Below are the code and all the weights of a small trained network. Each question names an input and a class and asks about switching units off, where a switched-off unit gives its printed mean instead of its output.

import numpy as np


def w(rows, s, z=0):
    codes = np.array(rows[::2]) - 128.0
    scale = np.full(codes.shape[1], s)
    scale[-1] = z or s
    return codes * scale


def norm(h):
    return h / np.sqrt((h * h).mean(-1, keepdims=True) + 1e-5)


def f(y):
    return np.maximum(y, 0)


def log_softmax(a):
    a = a - a.max(-1, keepdims=True)
    return a - np.log(np.exp(a).sum(-1, keepdims=True))


def net(x, mask):
    res = np.array(x, float).reshape(1, 8) / 4 @ E
    u = 0
    for l in range(2):
        y = f(norm(res) @ A[l][:, :-1].T + A[l][:, -1])
        res = res + np.where(mask[u : u + 9], y, B[l][:, -1]) @ B[l][:, :-1]
        u += 9
    return log_softmax(norm(res)[-1] @ U[:, :-1].T + U[:, -1])


A, B = {}, {}
E = w([
[144,132,138,131,142,134,147,142,123,127],'x0',
[128,134,127,118,125,111,124,132,133,123],'x1',
[122,133,126,124,122,118,122,123,134,125],'x2',
[130,134,133,129,132,129,134,126,131,126],'x3',
[82,89,135,150,143,58,192,70,2,87],'x4',
[64,175,47,81,142,211,127,171,109,40],'x5',
[133,141,135,112,122,112,136,126,139,119],'x6',
[195,201,53,177,62,123,106,112,72,175],'x7',
],0.0097)
A[0] = w([
[72,138,112,100,139,113,194,51,66,135,94],'L0N1',
[108,73,150,175,155,1,186,30,13,86,74],'L0N2',
[72,73,172,131,118,199,63,52,109,126,133],'L0N3',
[80,124,59,130,154,90,198,100,62,64,9],'L0N4',
[152,192,131,113,120,108,142,59,43,161,33],'L0N5',
[216,195,57,139,108,98,85,159,127,215,121],'L0N6',
[97,169,46,76,182,170,129,146,115,110,85],'L0N7',
[202,231,7,213,70,99,145,55,10,78,76],'L0N8',
[75,127,55,126,191,87,203,84,95,86,2],'L0N9',
],0.0073,0.0042)
B[0] = w([
[113,140,148,141,142,136,88,174,100,121,185],'L0N1',
[135,85,83,146,164,98,205,108,172,112,254],'L0N2',
[137,129,140,90,133,100,149,119,131,125,161],'L0N3',
[133,163,212,74,114,135,5,192,119,139,185],'L0N4',
[141,99,107,142,81,93,101,134,101,140,163],'L0N5',
[130,150,158,116,149,116,157,75,107,133,201],'L0N6',
[122,115,97,140,129,110,169,130,152,106,180],'L0N7',
[136,133,115,134,65,167,140,186,136,153,231],'L0N8',
[115,146,135,112,136,167,106,130,83,125,174],'L0N9',
],0.014,0.01)
A[1] = w([
[57,159,162,72,211,185,61,184,144,58,2],'L1N1',
[192,72,136,180,132,67,85,95,135,148,105],'L1N2',
[87,74,74,81,124,126,169,199,163,92,100],'L1N3',
[119,47,226,139,161,65,145,127,233,190,159],'L1N4',
[169,155,101,68,133,168,141,109,208,89,160],'L1N5',
[193,210,52,121,26,171,154,104,137,204,17],'L1N6',
[172,195,1,130,82,138,159,112,104,135,10],'L1N7',
[208,168,91,126,60,95,131,130,44,197,175],'L1N8',
[117,156,215,174,128,175,115,124,16,110,187],'L1N9',
],0.0084,0.0042)
B[1] = w([
[119,108,154,108,113,127,144,78,121,165,212],'L1N1',
[121,142,148,4,152,185,161,115,123,140,171],'L1N2',
[178,144,150,159,141,132,159,62,174,144,203],'L1N3',
[111,164,95,169,113,141,51,195,99,83,254],'L1N4',
[114,97,107,170,65,136,159,114,103,152,190],'L1N5',
[122,124,154,78,226,112,123,101,111,85,204],'L1N6',
[125,130,99,70,184,164,158,221,102,71,177],'L1N7',
[128,118,128,198,98,108,99,73,169,179,208],'L1N8',
[88,164,133,78,96,99,68,122,169,107,164],'L1N9',
],0.014,0.011)
U = w([
[111,171,98,156,58,153,37,233,91,115,254],'0',
[102,90,112,173,69,181,214,42,192,146,118],'1',
[119,60,105,176,219,48,163,154,154,40,85],'2',
[63,105,231,3,132,124,121,121,101,109,77],'3',
[184,201,151,148,184,93,64,33,132,195,72],'4',
[153,187,54,44,202,181,208,135,94,118,82],'5',
[199,90,38,182,96,53,204,124,99,226,89],'6',
],0.018,0.0047)

Each question gives the input, the list of numbers given to net, and the class t.
The units are the neurons (one row each of A and B). Each row of codes is followed by its name. A weight is (code - 128) times the scale printed after its matrix; where a second scale follows, it is the last column's (A, B and U).
mask holds one flag per neuron, layer by layer. A switched-off neuron (its flag False) gives its mean, the last column of its row in B, instead of its output. The means were averaged over made-up inputs and are rounded, as every weight is.
A unit's drop is (log p(t) with every unit on - log p(t) with that unit switched off) / (log p(t) with every unit on - log p(t) with every unit switched off).
The circuit of an input: a set's keep is (log p(t) with only the set's units on - log p(t) with every unit switched off) / (log p(t) with every unit on - log p(t) with every unit switched off). Starting from the 12 units with the biggest drops (on a tie, the unit counted first), units are removed one at a time, each time the one whose removal leaves the highest keep (on an exact tie, the one counted first), for as long as the keep stays at least 0.8.
circuit, biggest first: the units of the circuit, biggest drop first
unit that matters most: the unit with the biggest drop
k most important neurons: the k neurons with the biggest drops, biggest first
top k neurons in layer l: the k neurons of layer l with the biggest drops, biggest first
drop when u is switched off: that unit's drop, to one decimal
input [2,-2,4,-7,-4,4,5,7], class 5: 2 most important neurons	[L1N7; L1N6]
input [8,4,5,-4,4,1,-2,2], class 0: top 3 neurons in layer 0	[L0N4; L0N1; L0N9]
input [2,-1,-5,4,-4,-1,-2,7], class 4: top 2 neurons in layer 1	[L1N8; L1N6]
input [-4,6,0,-4,4,4,4,0], class 3: top 4 neurons in layer 1	[L1N4; L1N1; L1N8; L1N5]
input [3,-4,-5,-5,-2,1,-2,-4], class 1: unit that matters most	L1N3
input [7,-7,-3,-5,6,8,8,0], class 3: circuit, biggest first	[L0N4; L1N4]
input [6,-1,3,-2,-3,0,-1,-6], class 0: 2 most important neurons	[L1N4; L0N2]
input [8,7,3,0,-6,2,-2,0], class 1: 2 most important neurons	[L1N5; L0N8]
input [6,2,0,-3,4,2,-2,2], class 0: top 2 neurons in layer 0	[L0N4; L0N8]
input [6,0,-2,3,-5,1,-2,-6], class 1: top 2 neurons in layer 1	[L1N1; L1N3]
input [-7,-2,6,6,1,-3,3,3], class 6: top 3 neurons in layer 0	[L0N5; L0N4; L0N2]
input [-6,-7,-8,-8,-1,-2,5,2], class 4: 2 most important neurons	[L1N8; L0N2]
input [-2,7,-6,-7,-4,-7,-8,0], class 0: 2 most important neurons	[L1N4; L1N3]
input [-1,6,-4,4,1,-4,8,1], class 6: 2 most important neurons	[L0N4; L1N6]
input [-8,8,0,3,-6,1,-5,1], class 5: top 2 neurons in layer 1	[L1N6; L1N8]
input [6,6,-6,-5,-8,-2,-2,2], class 4: unit that matters most	L0N2
input [0,6,-8,0,-1,-5,-7,6], class 4: 2 most important neurons	[L1N8; L1N6]
input [-7,6,0,5,7,7,-3,2], class 0: 2 most important neurons	[L0N8; L0N4]
input [1,3,-5,5,8,4,0,-1], class 3: 3 most important neurons	[L0N4; L1N4; L0N2]
input [0,2,-4,-1,-1,2,-8,2], class 5: unit that matters most	L1N7
input [-1,-6,0,-1,-2,-3,-1,8], class 4: top 2 neurons in layer 0	[L0N2; L0N6]
input [-4,4,-6,-2,-3,-7,-4,-8], class 0: drop when L1N4 is switched off	1.1
input [6,5,1,-2,-8,-7,0,-6], class 0: drop when L1N4 is switched off	0.2
input [4,8,-5,5,-4,-2,6,-8], class 0: drop when L1N4 is switched off	1.1
input [-7,5,-3,-5,5,-1,-4,-5], class 2: drop when L0N2 is switched off	7.6
